[[125 127 130 128 131 130 129 119 131 129 128 132 126 128 131]
 [142 121 130 133 124 130 126 129 123 131 127 126 132 121 116]
 [128 126 131 125 132 131 129 115 125 130 129 130 133 129 131]
 [138 115 130 148 127 130 130 125 149 126 127 130 115 117 118]
 [139 137 128 137 119 131 118 131 124 131 116 131 135 117 118]]
Counting starts at 0.
Read off the entry in the top-left corner.
A: 125
Read off the top-right entry.
A: 131
The entry in the bottom-right corner -> 118
Read off the entry at row 0, column 1.
A: 127
Read off the top entry of the column that holds the largest entry.
A: 131
The entry at row 1, column 1 -> 121
The entry in row 2 and column 0: 128
The centre entry is 115
Read off the entry at row 1, column 2.
A: 130
Read off the entry directly above 148.
A: 125
Read off the entry just left of the centre entry.
A: 129
The entry directly above the largest entry: 125
Read off the entry in row 2 and column 1.
A: 126
Read off the entry in row 2 and column 2.
A: 131
Read off the entry at row 0, column 2.
A: 130
The entry at row 1, column 0: 142
The entry just left of the largest entry is 125
The largest entry -> 149
Read off the entry in the bottom-left corner.
A: 139
